Here is a tiny trained network, its code and every weight. The questions are about switching its units off for an input and a class, where a switched-off unit gives its printed mean instead of its output.

import numpy as np


def w(rows, s, z=0):
    codes = np.array(rows[::2]) - 128.0
    scale = np.full(codes.shape[1], s)
    scale[-1] = z or s
    return codes * scale


def f(y):
    return np.maximum(y, 0)


def log_softmax(a):
    a = a - a.max(-1, keepdims=True)
    return a - np.log(np.exp(a).sum(-1, keepdims=True))


def net(x, mask):
    res = np.array(x, float).reshape(1, 5) / 4 @ E
    y = f(res @ A[0][:, :-1].T + A[0][:, -1])
    res = res + np.where(mask, y, B[0][:, -1]) @ B[0][:, :-1]
    return log_softmax(res[-1] @ U[:, :-1].T + U[:, -1])


A, B = {}, {}
E = w([
[185,68,102,212,146,59,198],'x0',
[190,54,203,181,106,190,57],'x1',
[120,144,158,134,122,119,129],'x2',
[252,197,130,126,217,67,53],'x3',
[81,127,137,150,125,108,94],'x4',
],0.014)
A[0] = w([
[125,107,107,194,189,67,213,170],'neuron 1',
[52,204,88,91,90,110,228,253],'neuron 2',
[124,231,109,94,145,126,40,201],'neuron 3',
[108,49,132,143,119,206,77,209],'neuron 4',
[227,149,178,168,155,144,58,128],'neuron 5',
[168,154,134,112,98,229,73,136],'neuron 6',
[234,92,186,210,97,95,84,83],'neuron 7',
[197,149,117,174,201,2,141,130],'neuron 8',
[122,187,77,108,180,51,147,183],'neuron 9',
[176,99,217,102,127,153,132,141],'neuron 10',
[126,59,148,131,58,68,222,162],'neuron 11',
[238,45,157,238,124,86,134,127],'neuron 12',
[161,69,230,150,93,243,134,209],'neuron 13',
[116,198,113,191,165,151,75,116],'neuron 14',
[75,160,116,38,51,179,206,246],'neuron 15',
[104,97,90,221,71,99,192,149],'neuron 16',
[128,64,68,182,55,200,196,198],'neuron 17',
[87,203,134,68,184,188,209,250],'neuron 18',
[51,181,131,115,71,205,111,165],'neuron 19',
],0.01,0.0052)
B[0] = w([
[139,72,179,178,162,43,211,207],'neuron 1',
[100,81,44,143,215,87,64,248],'neuron 2',
[193,180,71,33,167,181,98,217],'neuron 3',
[154,79,174,140,36,165,118,216],'neuron 4',
[151,108,69,157,163,198,73,225],'neuron 5',
[167,121,146,95,120,173,62,197],'neuron 6',
[119,60,47,170,125,169,113,223],'neuron 7',
[161,56,86,77,92,78,127,234],'neuron 8',
[202,109,152,41,152,66,254,207],'neuron 9',
[123,111,132,181,132,147,118,183],'neuron 10',
[93,167,169,167,168,91,185,206],'neuron 11',
[89,101,28,210,69,95,102,243],'neuron 12',
[129,123,157,154,26,189,143,249],'neuron 13',
[173,146,150,130,154,133,110,165],'neuron 14',
[26,16,99,99,183,123,73,250],'neuron 15',
[65,193,167,183,166,84,201,205],'neuron 16',
[62,107,193,165,116,124,132,232],'neuron 17',
[52,108,105,79,173,137,140,212],'neuron 18',
[135,5,123,94,128,135,74,225],'neuron 19',
],0.0088,0.018)
U = w([
[67,93,57,163,150,122,103,253],'0',
[94,96,254,103,37,165,119,196],'1',
[162,188,103,13,153,135,154,88],'2',
[197,170,130,140,138,203,80,107],'3',
[60,151,199,180,203,60,183,14],'4',
[63,154,201,224,39,127,186,13],'5',
[211,119,152,109,116,13,168,49],'6',
],0.0095,0.0022)

Each question gives the input, the list of numbers given to net, and the class t.
The units are the neurons (one row each of A and B). Each row of codes is followed by its name. A weight is (code - 128) times the scale printed after its matrix; where a second scale follows, it is the last column's (A, B and U).
mask holds one flag per neuron, in row order. A switched-off neuron (its flag False) gives its mean, the last column of its row in B, instead of its output. The means were averaged over made-up inputs and are rounded, as every weight is.
A unit's drop is (log p(t) with every unit on - log p(t) with that unit switched off) / (log p(t) with every unit on - log p(t) with every unit switched off).
The circuit of an input: a set's keep is (log p(t) with only the set's units on - log p(t) with every unit switched off) / (log p(t) with every unit on - log p(t) with every unit switched off). Starting from the 12 units with the biggest drops (on a tie, the unit counted first), units are removed one at a time, each time the one whose removal leaves the highest keep (on an exact tie, the one counted first), for as long as the keep stays at least 0.8.
units of the circuit, in order: the units of the circuit, biggest drop first
most important unit: the unit with the biggest drop
top k neurons: the k neurons with the biggest drops, biggest first
drop of u: that unit's drop, to one decimal
input [-2,1,-8,0,6], class 1: top 2 neurons -> neuron 2; neuron 5
input [1,8,-5,-1,-6], class 5: units of the circuit, in order -> neuron 12; neuron 13; neuron 15
input [3,6,0,0,7], class 5: most important unit -> neuron 2
input [0,3,-5,1,-3], class 3: units of the circuit, in order -> neuron 15; neuron 2; neuron 1
input [6,-7,5,1,-8], class 6: top 2 neurons -> neuron 8; neuron 9
input [0,5,1,4,7], class 3: top 2 neurons -> neuron 15; neuron 2
input [-8,1,2,-6,5], class 1: top 3 neurons -> neuron 4; neuron 12; neuron 13
input [-6,6,-4,1,-6], class 3: top 2 neurons -> neuron 5; neuron 17
input [2,4,6,-8,2], class 5: drop of neuron 16 -> 0.1
input [-4,-5,7,1,1], class 2: drop of neuron 3 -> 0.2
input [4,-3,-2,-5,-2], class 4: drop of neuron 15 -> 0.0
